Below are the code and all the weights of a small trained network. Each question names an input and a target symbol and asks about switching units off, where a switched-off unit gives its printed mean instead of its output.

import numpy as np


def w(rows, s, z=0):
    codes = np.array(rows[::2]) - 128.0
    scale = np.full(codes.shape[1], s)
    scale[-1] = z or s
    return codes * scale


def norm(h):
    return h / np.sqrt((h * h).mean(-1, keepdims=True) + 1e-5)


def f(y):
    return np.maximum(y, 0)


def softmax(a):
    e = np.exp(a - a.max(-1, keepdims=True))
    return e / e.sum(-1, keepdims=True)


def log_softmax(a):
    a = a - a.max(-1, keepdims=True)
    return a - np.log(np.exp(a).sum(-1, keepdims=True))


def net(x, mask):
    ids = ['ΓΣζηπτφ'.index(c) for c in x.split()]
    T = len(ids)
    res = E[ids] + P[:T]
    r = norm(res)
    for j in range(2):
        rows = slice(2 * j, 2 * j + 2)
        q, k, v = (r @ M[0][rows].T for M in (Q, K, V))
        z = softmax(np.where(np.tri(T) > 0, q @ k.T / 2**0.5, -1e9)) @ v
        o = O[0][rows]
        res = res + np.where(mask[j], z, o[:, -1]) @ o[:, :-1]
    y = f(norm(res) @ A[0][:, :-1].T + A[0][:, -1])
    res = res + np.where(mask[2:14], y, B[0][:, -1]) @ B[0][:, :-1]
    return log_softmax(norm(res)[-1] @ U[:, :-1].T + U[:, -1])


Q, K, V, O, A, B = {}, {}, {}, {}, {}, {}
E = w([
[123,172,117,104],'Γ',
[100,133,113,118],'Σ',
[144,79,127,132],'ζ',
[103,100,124,140],'η',
[111,181,245,189],'π',
[195,73,116,81],'τ',
[83,114,114,82],'φ',
],0.011)
P = w([
[50,122,255,107],'0',
[62,105,183,115],'1',
[191,149,220,220],'2',
[242,216,144,14],'3',
[86,111,136,97],'4',
[192,154,195,228],'5',
[225,184,104,17],'6',
[124,137,94,107],'7',
[188,165,193,240],'8',
[234,172,80,26],'9',
[148,133,26,88],'10',
[190,156,184,233],'11',
[232,184,53,48],'12',
[181,174,13,77],'13',
],0.0046)
Q[0] = w([
[101,116,194,106],'h1',
[124,141,132,248],'h1',
[146,132,98,175],'h2',
[143,126,156,133],'h2',
],0.012)
K[0] = w([
[61,121,165,111],'h1',
[180,153,254,117],'h1',
[119,147,89,54],'h2',
[155,163,132,137],'h2',
],0.0096)
V[0] = w([
[252,162,200,100],'h1',
[8,218,3,43],'h1',
[165,121,145,202],'h2',
[120,162,60,122],'h2',
],0.0049)
O[0] = w([
[68,115,254,81,101],'h1',
[168,206,153,174,193],'h1',
[160,160,117,147,64],'h2',
[127,56,154,60,1],'h2',
],0.0051,0.0015)
A[0] = w([
[130,159,134,78,145],'n1',
[30,113,129,105,197],'n2',
[54,206,43,59,146],'n3',
[164,198,121,70,153],'n4',
[103,196,169,118,67],'n5',
[85,64,129,197,111],'n6',
[110,118,22,2,163],'n7',
[153,79,71,53,76],'n8',
[99,198,135,150,45],'n9',
[140,171,41,168,136],'n10',
[229,96,202,118,96],'n11',
[89,157,96,121,251],'n12',
],0.0073,0.003)
B[0] = w([
[70,59,140,116,172],'n1',
[222,205,69,195,189],'n2',
[160,91,232,96,230],'n3',
[93,47,34,61,219],'n4',
[93,86,80,89,167],'n5',
[51,80,12,64,171],'n6',
[151,2,90,143,255],'n7',
[65,98,8,151,192],'n8',
[73,155,160,100,159],'n9',
[169,217,72,74,202],'n10',
[182,196,150,47,200],'n11',
[214,154,89,112,206],'n12',
],0.0048,0.0052)
U = w([
[83,150,110,66,43],'Γ',
[188,213,86,150,89],'Σ',
[77,86,105,163,167],'ζ',
[116,162,60,183,160],'η',
[136,123,156,182,253],'π',
[133,52,155,113,128],'τ',
[245,122,151,149,103],'φ',
],0.012,0.0047)

Each question gives the input, a string of symbols that net reads in full, and the target symbol t.
The units are the heads (2 rows each of Q, K, V and O) and the neurons (one row each of A and B). Each row of codes is followed by its name. A weight is (code - 128) times the scale printed after its matrix; where a second scale follows, it is the last column's (O, A, B and U).
mask holds one flag per unit, heads first, then neurons. A switched-off unit (its flag False) gives its mean, the last column of its rows in O or B, instead of its output. The means were averaged over made-up inputs and are rounded, as every weight is.
A unit's drop is (log p(t) with every unit on - log p(t) with that unit switched off) / (log p(t) with every unit on - log p(t) with every unit switched off).
The circuit of an input: a set's keep is (log p(t) with only the set's units on - log p(t) with every unit switched off) / (log p(t) with every unit on - log p(t) with every unit switched off). Starting from the 12 units with the biggest drops (on a tie, the unit counted first), units are removed one at a time, each time the one whose removal leaves the highest keep (on an exact tie, the one counted first), for as long as the keep stays at least 0.8.
units of the circuit, in order: the units of the circuit, biggest drop first
top k neurons: the k neurons with the biggest drops, biggest first
drop of u: that unit's drop, to one decimal
input π π φ η η, target η: top 2 neurons : n2; n6
input ζ ζ Σ π φ τ Γ η ζ, target τ: units of the circuit, in order : h1
input τ τ η Σ, target τ: units of the circuit, in order : h1; n3; n7
input φ τ η η Σ, target Σ: units of the circuit, in order : h1; n10
input ζ Σ π ζ Γ Σ Γ Σ Γ ζ, target Σ: units of the circuit, in order : h1; n7
input Γ π Γ τ φ, target φ: units of the circuit, in order : n3; h1; n2
input ζ φ φ Γ τ τ Σ, target τ: units of the circuit, in order : n3; n7
input ζ Γ π ζ τ τ τ Σ τ η, target Σ: top 2 neurons : n10; n7
input Σ φ Γ η τ τ π Σ, target Σ: top 3 neurons : n10; n12; n6
input π φ η η η, target η: top 2 neurons : n6; n2
input η Σ τ φ π Γ τ ζ η η Σ Γ, target Γ: drop of h1 : 0.3
input ζ τ Γ τ ζ ζ ζ τ π η Γ, target τ: drop of n10 : -0.1
input τ ζ Σ Γ φ, target φ: drop of n4 : 0.0
